(in the rows, 128 means zero)
Facts:
T ζ BG
Z ζ BO
AY ζ AS
AF ζ AM
E ζ X
AQ ζ P
K ζ AY
AB ζ BE
R ζ BD
AU ζ BG
C ζ AH
N ζ AP
BF ζ BE, AB
L ζ BQ
D ζ BQ
AN ζ Y
AK ζ AW, AG
P ζ AQ
AT ζ U
AD ζ AE
BS ζ BC
O ζ AJ
AL ζ AD, AZ, BA
AC ζ AO
BN ζ K
BL ζ L, D
AA ζ A
AO ζ AR, U
BP ζ AS, AU, BO
BD ζ X
AP ζ N
AJ ζ O, AK
M ζ BD
BB ζ AD, AZ
G ζ AA, BM
V ζ BE
AW ζ AK, AG
BG ζ I
[B, T, AY, BQ, E, AQ, AM, C, J, AK, AT, BS, AC, BD, AP, M, Q, BG] Φ 503
[F, AZ, BI, Z, BC, AX, AF, K, H, AU, X, N, BF, AR, BM, AN, AD, AH, O, BR, AO, A, BB, G, BA, AS] Φ 541
[AV, BE, BH, AG, AB, R, D, I, AL, BL, AA, BP, AJ, V, AW, AE] Φ 883
[W, L, BO, BK, P, S, BN, Y, AI, U] Φ 620

Known rows:
N: [125 155 139 120  65 122 161 246 113 181 133 113 140 126 120  95  78 113
 144 139 107 130 104 110 127 120 128 137 126 129 156 138 146 131  90  86
 128 150 149 139 141 126 138  95 130 162 126 122 145 108 136  92  97 146
 106  87  83 134  95 152 137]
AP: [ 95 158 128 128 107 152 143 251 142 145 113  89 144 125 137 127 127 126
 136 141  73 143 133 119 141 127 128 142 133 129 158 135 100 145 114  72
 129 150 137 129 145 123 126  90 138 102 130 141 153 116 146 114 110 167
 123 109 108 136  86 153 152]
AW: [142  76 129 142 100 169 184 113 118 145 183 152 165 123  95 113  75 156
 129 108  71  94 134  83 113 141 136 126 110 125 121 105 125 148 159 134
 139 107 111 130 121 121 195 151 130 128 120 110 137 105 108 162 127 114
  73 154 130  90 125  86 140]
L: [128  99 127 134  99 112  98 102 117 119 125  81 109 104 142 104 124 122
 150  97 145 126 122 134 138 109 118 113 153 126 166 111 139 145  99  96
 131 125 131 154 135 110 184 133 130 118 140 140 156 128 136 105 139 156
 158 138 148 119 155 125 142]
H: [138 132 129 121 130 112 139 130 110 137 127 145 113 133 120 116 138 128
 129 125 158 129 124 122 116 135 129 125 119 130 120 139 150 117 104 140
 130 136 126 127 126 141 116 126 125 161 126 108 127 133 131 118 119 108
 134 103 105 124 131 128 125]
AV: [138  78 117 132 164 131 142 111 135 139 134 157 144 130 141 138 145 127
 124 119 125 100 137 121 137 153 131 141 120 126 113 103 126 131 127 152
 128 114 123 132 113 122 148 131 131 135 127 119 122 116 122 147 145 126
  97 150 128 135 120 130 133]
A: [138 133 129 120 134 112 138 129 111 138 126 144 112 132 122 116 140 126
 127 126 158 130 126 122 114 135 128 125 119 131 122 139 152 116 104 142
 130 136 127 127 127 141 113 125 126 162 127 109 126 134 132 118 119 109
 133 103 105 127 130 128 123]
AB: [134  94 125 146  96 129 127  79 154 136 134 147 197 132 113 160  92 146
 149 155 120 124 122 138 172 126 130 137 137 124  86 108  83 103 136 147
 115 110 117 116 102  98 137 129 144 168 113 154 100 109 102 119 107 131
  74 124 129 135 130 104  96]
BF: [136 149 137 132  73 111 130 109 124 136 128 131 152 131  98 128  86 141
 147 152 147 151 113 134 141 109 127 122 133 128 105 142 121  98 115 134
 120 132 125 116 122 121 109 125 135 182 117 138 113 126 115  99  92 116
 116  90 109 124 137 109  98]
AN: [138 151 135 124  97 116 142 132 115 141 131 127 123 128 116 106  90 121
 130 136 139 141 113 127 122 112 127 123 126 126 134 140 147 118 119 128
 128 133 137 127 130 130 115 127 126 152 126 127 130 129 123 117 113 122
 125 113 117 127 130 127 120]
AI: [125 105 136 125 142 122  81 128 124 118 135 129 117 126 127 150 176 123
 136 106 141  89 125 126 115 148 125 123 139 135 127 120 138 142 126 120
 123 127 119 144 137 134 165 132 117 117 137 118 106 132 143 103 148 125
 172 128 140 124 148 137 127]
BB: [131 152 135 123 101 122 111 110 119 148 128 143 118 128 134 122  84 115
 111 132 129 146 123 122 112 107 115 121 129 129 144 136 158 113 129 135
 127 137 143 131 128 123  86 122 128 174 126 147 120 134 131 114 101 131
 107 116 121 137 128 118 108]
AD: [127 150 135 122 106 126  89  92 124 153 125 158 114 128 148 134  81 109
  97 130 122 151 130 117 105 107 105 119 131 131 151 132 167 109 135 141
 126 139 147 134 126 118  64 118 130 193 127 161 113 138 137 112  92 138
  92 118 126 144 128 113 100]
BP: [137  99 129 132 115 139 134 108 146 137 138 152 156 124 130 122  99 123
 121 133 115 121 113 139 137 134 133 143 125 121 119 115 126 137 146 135
 124 114 137 130 117 106 148 134 129 128 127 137 125 108 117 148 148 138
 101 177 154 145 108 131 130]
AS: [142 132 141 122 117 115 138 111 116 133 124 161 115 128 110 107 150 125
 124 123 166 146 114 133 106 138 135 136 114 129 112 148 157 120 104 138
 128 138 126 122 130 139  98 127 121 162 133 108 126 131 134 119 131 107
 159 115 122 131 119 125 123]
W: [125 106 136 125 142 121  81 130 124 118 135 129 118 126 127 149 176 123
 136 106 142  92 124 126 115 148 125 123 138 135 126 119 137 142 124 120
 123 127 119 143 137 134 166 132 117 116 137 119 107 131 143 102 149 125
 172 127 140 124 147 137 127]
F: [138 132 129 121 132 113 138 131 110 137 127 144 114 132 119 116 140 131
 129 125 157 130 125 122 116 135 129 125 119 130 119 139 151 117 103 141
 130 137 126 126 127 141 115 125 125 161 126 109 128 133 132 117 118 107
 135 103 104 125 131 128 126]
K: [144 154 159 129  63 123 141  94 129 139 126 158 131 119 100  88 101 107
 119 131 145 167  96 147 109 106 136 144 119 124 127 155 159 122 123 126
 125 133 140 122 139 125  79 131 118 150 138 133 130 125 125 119 126 127
 162 138 148 133 110 117 111]
BN: [128 126 151 130  93 128  83 117 135 123 139 123 128 118 118 133 132 109
 134 115 124 112 107 139 117 121 126 130 143 130 141 125 138 145 142 106
 120 124 131 143 143 122 152 135 114 105 141 140 110 125 135 103 146 142
 175 147 161 127 138 131 118]
M: [105 160 131 134 132 132 120 152 137 102 118 108 128 132 153 137 145 132
 126 143 102 171 137 140 150 112 129 128 135 132 131 126  97 129 163 110
 124 124 127 124 152 135  77 134 125  82 136 148 146 127 129 158 126 140
 125 130 151 125 126 133 149]
BD: [102 166 137 137 134 114 120 173 128  98 123 114 133 138 173 140 156 129
 131 146  99 190 133 141 169 111 131 127 137 137 123 111  96 125 186 109
 117 113 126 130 173 145  45 145 117  74 144 145 150 115 127 180 127 136
 111 123 161 122 131 144 166]
AJ: [126  95 109 143 115 134 142  96 135 154 155  84 139 126 107  86  35 116
 123 138 100  88  89 120 138 112 130 137 121 115 139 111 115 140 182 147
 133  96 113 130  92 105 183 126 140 118 123 129  96 127 109 162 138 104
 108 106 142 145 124 158 114]
D: [141  71 108 141 121 122 160  84 129 140 123 108 136 109 155  92  94 127
 137 111 131 136 134 129 161 114 124 129 135 117 153  95 127 135 104 126
 136 113 135 143 111  97 167 132 144 135 129 141 172 114 115 149 134 157
  81 161 138 130 127 119 148]
U: [136 124 133 124 152 130  95 142 123 123 137 123 102 132 111 131 195  97
 142 109 137  57 143 130 119 124 128 126 143 133 149 122 123 151 113 125
 127 128 130 143 143 146 192 140 107  87 131 120 116 136 128  96 149 125
 180 147 131 109 155 140 120]
AC: [115 172 122 132 141 153 131 146 144 111 114 100 116 130 122 124 151 115
 127 141 100 131 156 142 137  97 129 130 137 126 155 139  88 140 136 115
 132 133 135 117 139 134 122 128 126  71 125 149 147 139 120 134 125 145
 143 151 137 117 126 128 129]

Rows, some named above:
[125 156 118 131  90 104 128 116 116 152 135  64 104 128 100  68  31 107
 128 151 143 123  73 133 125  89 125 126 124 118 148 146 138 121 154 139
 131 118 123 125 104 122 137 114 135 143 126 126  97 146 120 127 115  91
 150  61 122 146 133 169 101] -> O
[132  76 116 130 173 135 116  91 140 144 132 172 140 132 157 151 146 121
 108 115 120 105 145 115 129 153 121 138 123 129 120 100 135 128 135 159
 127 117 127 134 109 117 122 127 133 156 127 133 114 122 130 144 136 132
  83 150 132 142 119 124 125] -> AE
[134  78 110 124 162 134 124 127 134 129 137 156 144 133 141 140 140 145
 125 129 132 100 129 126 137 162 130 132 122 125 101 110 124 135 130 148
 126 119 127 130 109 115 173 132 134 142 119 117 120 113 125 148 152 120
  95 164 131 144 117 139 141] -> I
[136 136 136 123 132  94 139 150 100 131 132 149 116 139 140 117 150 128
 134 128 156 150 121 122 132 134 131 124 120 136 111 125 148 112 126 138
 123 126 125 133 148 152  84 137 117 150 134 107 132 122 130 140 121 102
 120  95 115 121 136 138 142] -> X
[135  94 125 146  95 128 127  79 154 137 135 146 196 132 112 162  92 148
 149 155 120 122 122 138 172 126 129 137 138 125  87 108  83 103 135 147
 114 109 117 117 104  98 139 129 145 168 113 155 100 108 102 119 107 132
  75 124 131 135 130 103  95] -> AB
[135 123 133 124 151 130  93 143 124 124 137 123 101 132 111 132 194  95
 142 109 137  55 143 130 118 125 128 127 143 133 149 122 123 151 114 126
 127 127 130 143 144 146 191 140 107  87 130 119 114 136 128  95 148 125
 178 147 132 110 155 140 120] -> U
[127 126 151 131  93 128  83 117 136 122 139 123 129 119 119 133 130 109
 132 115 124 109 107 139 116 121 126 130 143 130 140 125 138 144 142 107
 120 124 131 143 143 122 152 136 114 105 141 140 110 125 135 103 146 142
 175 147 162 129 140 130 117] -> BN
[136  75 118 139 144 126 127  86 145 133 130 161 173 135 123 162 144 148
 141 136 136 107 135 128 157 153 131 139 127 128  84 106  98 111 121 158
 120 113 111 120 103 114 140 129 140 163 117 129 105 114 114 129 125 119
  88 123 123 134 128 113 112] -> BE
[136 101 123 133 129 137 139 111 144 146 138 141 153 127 141 127  97 113
 122 131 104 110 126 129 143 124 128 139 129 122 131 106 124 132 145 139
 126 111 138 133 115 109 145 132 131 127 125 141 124 113 113 145 136 142
  87 162 140 140 119 130 125] -> AA
[ 94 158 128 128 108 152 143 250 142 146 113  89 144 125 138 127 128 125
 135 141  73 143 133 119 141 127 128 142 133 129 160 136  99 146 113  72
 129 149 138 129 144 123 126  90 138 103 130 141 154 115 146 114 109 168
 121 110 107 136  86 152 153] -> AP
[121 183 133 125 187 137 216 125 176  98 100  44 154 118 156 215  60 135
 118 126  90 151 155 129 129 129 139 121 126 124 136 129 122 106 152 100
 141 125 133 107 108 137  98 119 137  20 134 127 132 157 124 138 140 194
 138 122 109 125 146 100 120] -> AQ
[144 142 127 120 139 117 148 138 109 139 127 142 104 135 110 107 153 113
 133 127 155 109 136 123 116 122 131 126 122 129 132 141 141 122  97 144
 132 136 133 126 131 149 131 130 119 145 122 109 133 136 123 114 120 107
 139 112 100 117 136 130 121] -> AR
[138 152 152 121 156 116 175 120 161 115 128  52 155 113 144 216  47 114
 133 104 108  96 125 124 116 136 135 114 139 127 141 110 156 116 148  94
 133 116 136 134 114 134 161 129 119  34 140 118 102 148 125 101 156 191
 159 126 116 121 173 109 108] -> P
[137  99 129 133 116 139 133 108 146 137 138 152 156 124 130 123 101 123
 121 133 114 119 113 138 139 133 132 143 126 120 118 114 127 136 146 136
 124 113 137 129 116 105 148 134 129 127 127 137 124 108 117 147 149 138
 102 176 155 144 109 131 129] -> BP
[137 151 137 123  91 116 138 131 117 139 130 130 124 127 114 105  90 122
 129 137 141 146 109 131 120 112 128 125 124 126 131 144 148 119 121 127
 127 135 138 126 131 128 115 127 125 154 126 126 130 128 124 117 115 122
 130 117 119 129 126 127 121] -> Z
[127 126 151 130  94 127  82 117 134 122 139 125 129 118 118 132 132 110
 133 116 124 110 107 139 116 121 126 129 143 130 140 124 139 145 142 107
 120 124 131 143 143 121 150 135 114 106 141 140 110 125 134 103 146 142
 176 147 163 129 138 131 118] -> BN
[111 114 106 134 170 132 131 114 128  99  94  98 103 119 152 123 189 149
 130 113 142 159 160 132 139 135 126 123 132 128 141 129 106 133  98 118
 138 137 115 125 127 128 114 120 144 108 133 129 169 143 143 142 131 139
 148 125 130 120 127 121 155] -> BQ
[134  94 124 146  96 129 124  79 155 136 133 146 198 132 112 161  92 147
 149 154 120 122 123 137 172 127 130 138 137 125  87 108  83 103 135 149
 114 109 117 117 103  98 138 129 144 167 112 155 100 108 102 119 107 133
  75 125 130 134 130 103  95] -> AB
[130 158 123 109  74 126  96 167 109 119 137 130 121 129 118 105  65 162
 131 161 148 148  91 147 118 124 123 106 131 121 109 158 143 130 131 118
 121 144 150 123 127 110 165 130 133 163 110 131 128 117 126 119 130 113
 121 158 130 150 118 146 135] -> AU
[136 124 132 124 151 129  94 142 123 124 138 124 103 132 111 132 195  97
 142 109 137  57 142 130 117 124 129 127 143 133 149 122 123 151 114 124
 127 127 130 142 144 146 192 140 107  87 131 119 116 136 128  95 148 125
 180 147 131 110 154 140 120] -> U
[116 172 121 131 145 154 135 148 143 110 115  99 114 131 122 124 158 112
 128 141 101 127 157 141 136  97 130 131 137 125 155 139  87 141 133 117
 133 133 135 117 140 137 127 129 125  66 124 146 148 140 119 134 125 143
 146 150 134 115 127 129 129] -> AT
[102 165 137 136 132 115 120 172 128  97 124 112 133 139 175 139 156 131
 131 146  99 188 132 141 168 109 131 127 137 137 124 111  96 125 185 109
 117 113 126 131 173 145  45 145 116  71 144 146 151 115 127 179 127 136
 111 122 161 122 131 145 166] -> BD
[114 155 149 137 105 152 122  96 158 100 106 141 135 117 116 119 158 122
 109 133 116 184 120 160 119 119 138 152 124 124 126 155 114 139 146 110
 126 133 127 111 141 121  66 126 126  92 144 148 138 132 136 144 144 145
 187 160 177 136  97 117 128] -> AY
[134 104 129 136 124 121 143 130 135 139 146 144 158 132 155 128 104 116
 129 134 103 126 121 130 160 122 131 138 130 127 121  93 120 129 163 136
 120 101 135 139 135 119 121 144 122 118 132 138 131 101 111 165 138 138
  70 155 150 134 124 136 143] -> R
[ 98 159 107 115 122 155  71 180 134  80 117 102 123 130 140 141 116 181
 124 166 117 156 118 156 132 136 122 107 139 122 108 156  95 145 155 104
 123 145 138 114 127 107 165 126 143 105 111 146 136 125 137 141 144 131
 134 180 150 153 110 150 153] -> BG
[138 151 153 121 155 116 174 119 162 114 126  52 155 112 144 216  48 115
 133 104 107  96 127 124 117 136 135 114 139 128 142 111 156 116 149  93
 134 115 137 134 114 133 161 130 119  34 140 118 102 148 126 101 156 192
 159 126 118 123 171 109 108] -> P
[135  96 124 141 109 132 133  93 149 139 135 143 180 130 122 148  95 136
 140 145 114 118 123 133 160 128 130 138 134 124 102 107  98 114 138 144
 119 110 124 123 109 103 144 130 139 153 117 146 110 110 107 130 120 135
  80 138 134 135 126 114 109] -> V
[141  67 120 134 155 146 161 112 125 140 154 168 151 130 120 134 142 145
 126 106 110  94 145  99 122 163 135 134 112 129 109 104 128 138 131 149
 134 113 113 131 116 128 168 141 130 138 123 104 129 112 121 153 140 114
  88 149 122 113 123 109 141] -> AG
[136 131 128 121 136 113 131 123 111 138 124 149 111 132 124 121 140 128
 124 123 156 132 127 119 112 137 126 124 119 132 121 139 154 115 105 142
 130 138 127 127 127 140 108 124 126 167 127 112 124 135 134 117 117 109
 130 102 105 127 131 127 122] -> BA
[125 106 138 124 139 122  77 126 124 117 134 134 118 125 125 147 177 124
 135 106 145  93 120 130 113 151 127 126 137 134 124 122 140 144 125 119
 122 128 119 143 137 133 163 132 116 116 138 119 105 131 145 103 153 124
 178 133 144 127 143 138 126] -> BO
[139  86 116 138 123 129 151 101 136 143 131 124 146 118 145 111  95 121
 131 121 116 123 128 129 152 119 127 134 132 120 142 100 123 133 126 132
 131 111 136 137 114 103 157 133 137 130 127 140 147 112 114 148 136 149
  81 161 140 135 124 124 137] -> BL
[157 187 130 122 110 133 166 156 115 151 135 117  96 138  86  74 124  72
 141 142 129  83 146 136 125  63 133 129 135 122 175 146 120 135 101 138
 135 132 159 126 145 150 163 141 107 101 114 130 147 136  94 104 111 122
 137 149 103 101 143 132 107] -> AO

The same things again, as new rows of numbers:
Known rows:
AG: [137 178 126 147 134 143 131 160 126 110 117  97 118 116 130 136  97 156
 131]
AW: [191 153 124 204 141 163 126 139 105  71 111 122  89 113 125 127 156 122
 137]
D: [160 124 102 196 160 138 126 137 165 105 137 123 163 152 132  87 150 145
 130]
BQ: [121 185 126 146 123 121 124 131 149 161 132 102 152 153 134 108 121 202
 119]
AU: [149 117 130 113 130  91 129 191 141 175 119 148  92 181 132 135 121  64
 106]
AR: [108 152 123  83 133 125 113 108 118 112 141 118 137 130 131 131 122  94
 119]
AV: [136 125 137 104 139 124 138 129 133  97 126 108 144 119 139 136 102 149
 156]
AQ: [119 139 183 207 142 108 148 113 116 173 129 175 147  88 141 114 103 106
 134]
AL: [120 120 123 126 119 147 138 158 124  72 135 143 137 115 125 122 137  99
 134]
AZ: [138 135 126  89 157 134 116  90 132 131 125 119 126 122 128 131 116 117
 107]
BE: [110 104 121  87 146 140 113 172 119 109 132 104 151  89 139 134 145 144
 139]
V: [118  84 111 142 145 132 135 201 124 160 100 118 131  84 132 129 145 170
 135]
AA: [141  96 130 133 125 122 153 142 131  97 119 135 138 123 131 125 122 127
 155]
X: [113 168 108 104 140 105 125 118 135 151 136 124 102 119 123 140  92 168
 129]
AH: [130 127 131  92 140 102 129  97 122 135 123 114 135 136 137 133 106 123
 144]
AE: [115 144 127 101 131 145 124 143 129  72 142 114 145 115 131 132 122 115
 131]
BH: [117 147 129 101 133 144 121 149 126  75 144 112 144 114 132 134 119 118
 132]
W: [129 104 141 133 122 126 126 105 131 143 138  99 139 129 132 138 103 128
 155]
N: [ 85  98 107 187 125 135 102 100 117  68  90 167 151 175 124 150 151  86
 126]
AX: [130 127 130  90 141 104 127  95 122 138 123 113 137 140 138 132 108 118
 142]
S: [111 126 132 132 118 147 111 127 122 123 156 103 136 124 127 135 121  96
 135]
B: [126 142 152 106 118 117 131 104 132 138 129 114 143 136 136 133 126 176
 144]
BR: [139 130 125  96 156 130 112  92 134 130 126 116 124 122 129 131 117 121
 109]
Z: [136  94 124 105 124 100 145 109 120 133 115 139 125 144 130 125 126  90
 139]
R: [124 137 106 151 126 122 147 166 146 120 133 148 104 106 117 134 110 180
 142]

Rows, some named above:
[152 158 119 175 114 157 135 160  93  52 129 133 110 119 125 125 160  91
 146] -> AJ
[105  67 106 103 142 116 112 158 101 156 120 136 132 103 133 126 175 101
 129] -> BF
[126 118  99 217 122 130 119 136 143 133 164 119 160 166 129  89 151  92
 139] -> L
[137 177 125 147 134 142 130 158 122 106 117  98 121 114 130 136 103 153
 130] -> AG
[136 119 126 116 108 141 160 177 139 118 113 132 121 125 122 123 114 119
 117] -> BP
[137 179 126 145 135 142 129 160 125 103 114  97 119 117 130 135 100 160
 133] -> AG
[130 114 131  61 124 109 141  90 120 126 122 112 136 137 132 129 106 115
 137] -> AS
[108  95 136 206 127 154 102  86 145  96  81 164 148 168 121 149 164 176
 119] -> AP
[136 142 107 184 129 128 144 171 149 125 119 126 139 139 128 108 121 150
 131] -> BL
[139 127 155 106 113 106 113 191 140 138 153 156 113 181 135 136 162  87
 114] -> BG
[114 172 109 104 138 107 126 119 136 149 134 121 105 117 122 140  91 167
 129] -> X
[138 180 125 145 136 141 130 155 124 103 116  98 120 115 131 136 101 155
 132] -> AG
[138  29 114 121 169 142 117 178 126 152 102 122 138  67 135 130 180 164
 136] -> AB
[133 112 145 124 102 118 147 113 125 134 121 143 134 132 129 122 144 162
 142] -> AT
[115 154 121 150 108 114 139 144 144 157 140 153 100 119 116 130 130 213
 131] -> M
[126 121  99 212 122 132 119 135 142 135 162 120 165 170 127  89 154 100
 141] -> L
[118 116 122 128 120 145 137 159 126  76 135 142 137 116 125 123 141  89
 130] -> AL
[143 154 108 159 118 124 139 136 104 139 103 130  94 134 120 121 130 110
 118] -> O

